In the rows, zero is written as 128.
Each row of numbers belongs to one of the things below and depends on some of the facts about them. Some rows are named. Which thing is each other row?

Named rows:
(1401): [170  86  98  88  86 133 168  80 159  92 156 117 103 120 146 136 156  85
  83 138  91  92  88 112  84 153 161 107 155 171 117 114 142 103 145 164
 162 165 154 101  93]
(946): [ 70 147 145 161 127 157  93 133 146 168  97 146 157 145  85 146  92 110
 153 118 171 162  88 120 184  93  94 126 126  89 155 145 127 162 106 112
 107 109 105 121 167]
(381): [150  89 156 118 162  91 145 147  93 100 159 149  94 111 167 140 152 147
 110 137 101 138 176 131 149 152  98 107 121 147 158  92 150  77 170  85
 109 145 143 115  76]
(501): [162 115 156  95  81 164 100  85  96  91 166  89 104 168 148 164 176  90
  81 143  85 150 146 159 146  98  98 114 123 148  85 100 100 150 169 170
  95 159 160 173 122]
(822): [177  93 127  89 143 136 177  82 156 161 107  92 172 165  79 126 161  86
 152  96 183 116 119  98 100 111  94 102  95 143 157 123 140 165 151 160
 166 107 183 111 155]
(1147): [162 163 108 125  90  93 102 144  98 131 141 105 162 114 138 127 152 157
 106 148  88 112  98 151 100 139 171 132 127 168  92 140 128 126 137 160
 107 157 130 123 162]
(332): [149  76 153 166 162 102 125 151 106  91 148 148  95 112 157 123  93 149
 117 127  88 153 119 119 198 114 115 104 136  91 133  82 154 102 132  77
 119 160 111 147  86]
(742): [ 99  94 134 139 176 127 174  99 147 156 103 149 115 110 114 126  96 139
 156  92 180 104 158 107 106 131  97 123 124  96 161 144 158 102  97  89
 153 108 122 108 100]
(1601): [ 68 178  92 166 160 112  99 119 149 165 100 121 177 128  83 109 111 150
 165 122 152 139  82 141 118 118 132 128  91 116 144 166 146 162  91 146
 143 110 106 105 163]
(1230): [144  80 159  91  95 127 136  82 113 169 176 113 136 168  92 143 177  83
 110  90 172 104  88 154 151 151  99 114 101 162 158 155 148  95 164 161
 163 163 178 104  82]
(1592): [166  71 154 158 128 121 147 135 156  91 129 150  90 111 146 114  96 129
 113 122  86 151 103 101 164 113 131 100 162  97 149  79 150 139 133  93
 138 158 106 120  87]
(1294): [ 75 172  82  95 110 164 119 154 157 145  95 151 104 107 138 154  92 150
 159 136 177 105 160 126  88 131 104 188 141 107 146 172 126 157  93 115
  89  96 103 102 153]
(80): [102 177  84 151 160 162 167  98  95 140  98  94 169 124 128 152 139 168
 153 144 182 103 121 153  88  96 130 152  77  94  89 157 144 113  99 140
 104 107 118 187 162]
(542): [152 167  97  94  94 121 118 170 151  91 106 147  96 114 173 146 110 167
 137 146  87 101 183 106  90 146 166 138 159 160 118 125 109 153 107 152
  89  96 108 110 119]
(674): [174 176  89 161 152 116 164 154  99  91 106  90 171 109 169 164 154 169
 109 145  85 107 160 135  91 102 168 142  83 144  81  99 149 111 103 160
 103 134 129 208 161]
(247): [ 81  71 155 169 174 150 147  94 146 159 124 151 115 113 110 128  91  93
 142  84 163 146  95 113 200 101  93 113 132  81 156 120 157 137  99  74
 150 126 106 125  98]
(700): [ 88 165 134  93 115 178  96 103 104 171 160  94 164 192  88 142 174  77
 145 127 191 163 129 153 147 109  91 117 129 124 149 161  73 166 173 161
 159 106 155 118 156]
(1402): [124 124 154 140  97  81  83 176  95 159 159 137 130 122 162 100 160 144
 100 140  86 143 152 163 177 168 146 136 137 175 110 122 130  97 155 144
 104 162 127 139 114]
(114): [132 142 132  79  83 180  95  78 158 160 128  91 163 197  82 154 171  87
 145 122 176 151  87 103 140  97  96 100 120 117 159 156  79 164 166 162
 122 103 155 109 168]
(1024): [ 68 182 102 129 154 152 109 128 103 167 117 144 127 127 114 161 154 157
 157 142 177 137 175 161 126 113  90 169  87 105 140 166 137 132 117 123
  95 101 122 133 157]
(376): [146 163 112  95  93 159 104 179 154  88 128 155  94 110 162  93  98 138
 108 147  92 110 164 133  95 147 172 161 164 150  77 155  80 149 115 150
 114 107 103 115 124]

Some facts about the things:
fasi: uses; loskistom: belongs to class; draflukle: is of sort
(1018) loskistom:skinir draflukle:bipluk
(1024) loskistom:stota draflukle:veklon
(1044) fasi:(319), (1544), (425), (1215) loskistom:stota draflukle:veklon
(1078) fasi:(319), (1294), (116), (1192), (390), (542), (376) loskistom:flabre draflukle:flunik
(1082) fasi:(980), (1024), (395) loskistom:flabre draflukle:veklon
(1085) loskistom:grirar draflukle:veklon
(1088) loskistom:flabre draflukle:veklon
(1098) loskistom:stota draflukle:flunik
(1105) loskistom:flabre draflukle:bipluk
(1110) loskistom:flabre draflukle:bipluk
(1116) loskistom:stota draflukle:flunik
(1125) loskistom:stota draflukle:bipluk
(113) fasi:(332) loskistom:stota draflukle:flunik
(1136) loskistom:flabre draflukle:veklon
(114) fasi:(319), (1605), (204), (678), (93), (940), (800), (1179), (1496), (1546), (1610) loskistom:stota draflukle:bipluk
(1144) loskistom:trapas draflukle:flunik
(1147) loskistom:flabre draflukle:flunik
(1154) loskistom:skinir draflukle:bipluk
(116) loskistom:trapas draflukle:veklon
(1162) loskistom:stota draflukle:flunik
(1164) fasi:(866), (1335), (240) loskistom:stota draflukle:flunik
(1174) loskistom:grirar draflukle:grefa
(1179) loskistom:grirar draflukle:grefa
(1185) loskistom:grirar draflukle:flunik
(1192) loskistom:flabre draflukle:flunik
(1211) loskistom:skinir draflukle:grefa
(1215) loskistom:flabre draflukle:veklon
(1230) fasi:(381), (930), (1179), (1538), (854) loskistom:trapas draflukle:flunik
(1232) fasi:(1544), (1404), (1088), (946), (247), (68) loskistom:stota draflukle:bipluk
(1239) fasi:(628), (247), (940), (1185), (325), (407) loskistom:stota draflukle:flunik
(1255) fasi:(332), (254), (1402), (1456), (854) loskistom:skinir draflukle:flunik
(1285) loskistom:stota draflukle:flunik
(1294) loskistom:stota draflukle:veklon
(1326) loskistom:trapas draflukle:flunik
(1333) loskistom:grirar draflukle:veklon
(1335) loskistom:skinir draflukle:veklon
(1346) loskistom:trapas draflukle:bipluk
(1352) loskistom:stota draflukle:veklon
(1356) fasi:(738), (742), (1105) loskistom:flabre draflukle:bipluk
(138) loskistom:flabre draflukle:flunik
(1388) fasi:(934), (522), (1110) loskistom:stota draflukle:bipluk
(1401) fasi:(641), (398), (390) loskistom:skinir draflukle:flunik
(1402) loskistom:grirar draflukle:flunik
(1404) loskistom:stota draflukle:bipluk
(1410) loskistom:grirar draflukle:grefa
(1450) loskistom:stota draflukle:bipluk
(1456) loskistom:skinir draflukle:grefa
(1459) fasi:(1601), (74), (720), (348) loskistom:skinir draflukle:flunik
(1460) loskistom:skinir draflukle:grefa
(1488) loskistom:trapas draflukle:veklon
(1496) loskistom:trapas draflukle:grefa
(1504) loskistom:stota draflukle:bipluk
(1538) loskistom:flabre draflukle:bipluk
(1544) loskistom:trapas draflukle:flunik
(1546) loskistom:flabre draflukle:bipluk
(1554) fasi:(544), (254), (769), (1352), (222), (926) loskistom:trapas draflukle:veklon
(1555) loskistom:skinir draflukle:grefa
(1556) fasi:(522), (1598), (80) loskistom:stota draflukle:flunik
(1568) loskistom:stota draflukle:flunik
(1583) loskistom:grirar draflukle:grefa
(1589) loskistom:flabre draflukle:flunik
(1592) loskistom:skinir draflukle:bipluk
(1598) loskistom:grirar draflukle:veklon
(1601) loskistom:stota draflukle:flunik
(1605) loskistom:skinir draflukle:bipluk
(1610) loskistom:stota draflukle:veklon
(170) loskistom:grirar draflukle:flunik
(187) fasi:(1136), (940), (138) loskistom:trapas draflukle:veklon
(204) loskistom:skinir draflukle:bipluk
(219) loskistom:trapas draflukle:veklon
(222) loskistom:grirar draflukle:grefa
(227) fasi:(1136), (329), (1583), (138), (407) loskistom:skinir draflukle:bipluk
(240) loskistom:trapas draflukle:grefa
(247) loskistom:trapas draflukle:bipluk
(254) loskistom:stota draflukle:veklon
(260) loskistom:grirar draflukle:flunik
(27) loskistom:trapas draflukle:grefa
(315) loskistom:trapas draflukle:grefa
(317) loskistom:grirar draflukle:veklon
(319) loskistom:trapas draflukle:veklon
(320) fasi:(497), (930), (628), (980), (733) loskistom:flabre draflukle:veklon
(325) loskistom:stota draflukle:grefa
(329) loskistom:stota draflukle:bipluk
(331) loskistom:stota draflukle:bipluk
(332) loskistom:skinir draflukle:bipluk
(342) fasi:(641), (1018), (1326), (1410) loskistom:flabre draflukle:flunik
(348) loskistom:grirar draflukle:bipluk
(376) loskistom:flabre draflukle:grefa
(381) loskistom:skinir draflukle:veklon
(39) fasi:(398), (219) loskistom:grirar draflukle:veklon
(390) loskistom:stota draflukle:grefa
(391) fasi:(1404), (868), (742), (1488), (1504), (407) loskistom:skinir draflukle:flunik
(395) loskistom:flabre draflukle:flunik
(398) loskistom:skinir draflukle:veklon
(407) loskistom:skinir draflukle:grefa
(425) loskistom:skinir draflukle:veklon
(432) loskistom:grirar draflukle:grefa
(471) fasi:(1294), (432), (1174), (116), (138) loskistom:stota draflukle:bipluk
(486) loskistom:trapas draflukle:veklon
(49) loskistom:flabre draflukle:veklon
(493) fasi:(1568) loskistom:skinir draflukle:flunik
(494) loskistom:trapas draflukle:veklon
(497) loskistom:skinir draflukle:veklon
(501) fasi:(605), (796), (49) loskistom:flabre draflukle:bipluk
(522) loskistom:stota draflukle:veklon
(524) fasi:(1544), (494), (486), (727) loskistom:stota draflukle:veklon
(542) loskistom:flabre draflukle:veklon
(544) loskistom:grirar draflukle:grefa
(548) fasi:(678), (1592), (407) loskistom:stota draflukle:bipluk
(605) loskistom:skinir draflukle:bipluk
(619) loskistom:grirar draflukle:grefa
(628) loskistom:trapas draflukle:bipluk
(63) fasi:(866), (1285) loskistom:trapas draflukle:veklon
(641) loskistom:trapas draflukle:bipluk
(650) fasi:(605), (930), (1352), (796) loskistom:skinir draflukle:flunik
(674) loskistom:flabre draflukle:veklon
(678) loskistom:skinir draflukle:veklon
(68) loskistom:skinir draflukle:flunik
(700) fasi:(1085), (247), (1346), (1568) loskistom:stota draflukle:grefa
(708) fasi:(331), (522), (989), (674), (619) loskistom:flabre draflukle:veklon
(720) loskistom:flabre draflukle:flunik
(727) loskistom:stota draflukle:flunik
(733) loskistom:trapas draflukle:flunik
(738) loskistom:skinir draflukle:flunik
(74) loskistom:trapas draflukle:veklon
(742) loskistom:trapas draflukle:veklon
(769) loskistom:stota draflukle:veklon
(79) fasi:(1154), (1404), (494), (1555) loskistom:stota draflukle:bipluk
(796) loskistom:stota draflukle:bipluk
(80) loskistom:stota draflukle:veklon
(800) loskistom:stota draflukle:bipluk
(822) fasi:(93), (1555), (240), (913), (1215), (348) loskistom:trapas draflukle:veklon
(835) fasi:(769), (1589), (27), (1179), (1346), (1568) loskistom:trapas draflukle:grefa
(850) loskistom:trapas draflukle:bipluk
(854) loskistom:skinir draflukle:veklon
(866) loskistom:trapas draflukle:grefa
(868) loskistom:skinir draflukle:veklon
(881) loskistom:flabre draflukle:veklon
(9) loskistom:grirar draflukle:flunik
(913) loskistom:skinir draflukle:veklon
(920) fasi:(332), (1544), (678), (1333), (1125), (9), (850) loskistom:grirar draflukle:veklon
(926) loskistom:flabre draflukle:grefa
(93) loskistom:skinir draflukle:veklon
(930) loskistom:flabre draflukle:veklon
(934) loskistom:trapas draflukle:veklon
(940) loskistom:trapas draflukle:grefa
(946) loskistom:stota draflukle:bipluk
(950) fasi:(315), (1450) loskistom:grirar draflukle:veklon
(964) fasi:(1450), (1192), (1144), (881) loskistom:grirar draflukle:veklon
(980) loskistom:stota draflukle:flunik
(984) fasi:(170), (1192), (1538), (1162), (1504), (1116) loskistom:flabre draflukle:veklon
(989) loskistom:stota draflukle:grefa

Rows to name:
No name comes twice in this set of rows, the named rows included.
[137  97 110 106 171 163 185  77 154 117 112 153 106 110 139 154 104 129
 151 110 177  87 165 110  89 117 109 144 130  99 137 147 164  90  90 100
 144 106 140 116 109] -> (219)
[153 119 134 100  88  90  96 167 112 127 142 146 106 114 165  98 121 141
 101 146  88  96 145 151  94 166 172 147 158 172  97 136 111 124 110 151
  97 156 111 105  95] -> (170)
[169  96 109 101 166 148 175  79 139 146 109  93 173 141  88 150 152 104
 148 107 183  99 123 101  93 104  98  96  84 123 160 130 154 139 127 158
 172 118 173 139 152] -> (63)
[165  87 152 153 151  80 122 143 137 146 128 137 134 108 115  66 122 141
 130 122  94 143  82 107 169 161 143  99 148 160 158  92 156  94 129 101
 163 157 115 107 114] -> (68)
[131 172 124 113 101  94 104 171 131 116 104 145  96 121 155 123 117 172
 149 144  86 139 172 105  85 150 155 134 154 153 153 123 107 153 116 148
 100 106 107 110 122] -> (1136)
[174  84 121  98 101  80 169  77 147 116 133  85 169 134  95  86 165 104
  90 135  94 116  78 102 101 137 159 103 121 172 149  98 149 134 161 162
 171 168 170 106 155] -> (1459)
[162 136 120  99  98 159 130 178 121  84 132 139 109 113 173 111  98 157
  91 148  81 101 168 138  88 148 182 146 154 153  70 119  94 116 115 160
 135 136 118 158 134] -> (1410)
[162 164 112 161 117  85  97 163 120 144 107 109 171 112 123  83 123 165
 133 143  82 133  75 121 114 138 178 115 130 170 124 128 141 153 107 159
 142 145 103 121 159] -> (720)
[176  67 136 128 102 166 169 106 152  84 138 140  97 114 166 161  91 157
  81 143  83  98  96 118  89  98 168 115 149 101  86  93 154 104  96 104
 120 159 109 134 105] -> (1018)
[137 141  94  89  79 182 107  75 158 132 122 125 111 183  91 163 140  76
 132 135 185 118  98 112  90 101  94 115 147 120 120 155  75 174 129 150
  95 113 134 100 152] -> (471)
[ 72 154 106 140  86 187 104 122 160 124 106 152 105 120 142 161  84 113
 146 134 159 111  92 151  92  99 112 197 146  84  82 165 136 155  92  97
  90 104  98 120 158] -> (1450)
[116  77 131 103 170 185 174 100 152  97 148 151 109 119 124 122  88  91
 129  94 187  95 115 143  93 116 148 162 160  89  85 157 138  86  95  93
 166 120 117 117  99] -> (315)
[ 70 178 110 128 154 127  97 154 145 173  94 142 142 124  93 145 123 144
 162 123 180 147 179 119 136 122  95 131 119 104 167 168 119 162 110 124
 102 101 111 104 162] -> (1610)
[146 128 151 158  83 137 100 169 132  97 115 142 107 112 166 150 103 155
 109 147  83 150 117 118 122 103 175 112 151 109  92  95 120 160 119 146
  93 132 110 140 152] -> (1105)
[105 159 151 144 153 115  90 178  94  96 162 130 118 123 149 128 172 132
 102 143  84 154 173 160 166 130 151 157 142 129  87 135  94  92 169 140
 110 135 121 166 109] -> (926)

Now the same things, written a new way:
Named rows:
(913): [150 106 158 150 128 131 130 113 125 174 129 108 118 117  94]
(39): [140 151  96 100 138 159  96 155 196 100 139 118 134 122 137]
(835): [ 99 157  93 141 163 163 126 119  79  47 164 124 163 135 153]
(946): [125 108 180 102 121 106 158 104 122 144 109 105 116 128 125]
(1174): [147 156 142 111 121 136 166 150 144  94 124 148 114 136 115]
(866): [120 131 146 188 130 125 233 123 112 131 134 137 134 143 133]
(738): [131 111 125 149 121 138 102 136 119 137 110 134 111 124 112]
(1601): [127 104 142 145 119 152 122 138 131 147 100 103 104 130 120]
(1105): [156 122 158 116 159 101 137 113 142 147 131 161 126 144 139]
(493): [122 117 110 138 135 162  53 139  92  93 117 114 129 126 129]
(1154): [143  94 191 123 142 110 146 115 117 161 112 118 122 118 113]
(114): [129 123 137  72 179 164 106  99 109  64 116  93 135 104 126]
(1136): [160 147 127 123 129  86 124 105 152 159 139 150 124 139 109]
(1162): [ 99 127 102 119 103 145 111 138 142 129  95 129 112 120 112]
(93): [155 115 151 131 113 104 127 112 112 174 123 115 117 125 100]
(1456): [121 115 129 126 103 134  92 137  63 125 150 134 133 146 117]
(1335): [142 102 152 140 121 132 115 122 133 180 140 113 123 110 102]
(49): [137 134 112 127 126 104  89 134 137 163 152 154 137 150 145]
(1024): [106 124 107 105  95 137  96 143 132 148 134 119 128 122 125]
(1294): [113 139 109 107  94 121 138 119 160 153 123 120 111 108  92]
(881): [144 144 106 116 130 113 122 128 171 155 146 159 125 132 116]

Rows to name:
No name comes twice in this set of rows, the named rows included.
[ 89 143  84 174 121 106 149 127 129 105 120 140 137 139 161] -> (733)
[100 145  68 136 149 137  92 131 124  76 165 113 170 123 171] -> (1554)
[146 115 136 127 180 191  86 146 175 132 169 129 149 136 140] -> (708)
[105 130 130 124  99 143 149 138 121 118 125 136 109 115  94] -> (390)
[ 99 100 114 130 140 220  77 171 141 106 127 105 131 125 140] -> (1556)
[141 128 121 198 132  91 214  95 127 152  91 126 120 138 136] -> (1544)
[171 142 122 104 163 161  83 115 141  85 141  81 136 130 140] -> (920)
[154 103 185 151 124 143 160 105  83 156 127 113 110 138  90] -> (1555)
[143 138 142 131 107 139 123 166 185 159 139 126 127 129 146] -> (1598)
[141 115 171 119 149 114 151 152 154 160 139 170 133 140 148] -> (1110)
[ 85 143  55 146 155 147  97 123 109  48 141 124 154 123 155] -> (1230)
[164 135 130 125 114 108 124 127 131 153 124 107 124 141 141] -> (1333)
[162 119 191 121 133  95 193 127 153 149 106 124 111 141 140] -> (348)
[147 151  91 123 198 179  63 107 174  69 131 134 128 124 115] -> (1078)
[105 155  84 150 113  91 198 119 190 139 131 140 130 107 116] -> (116)

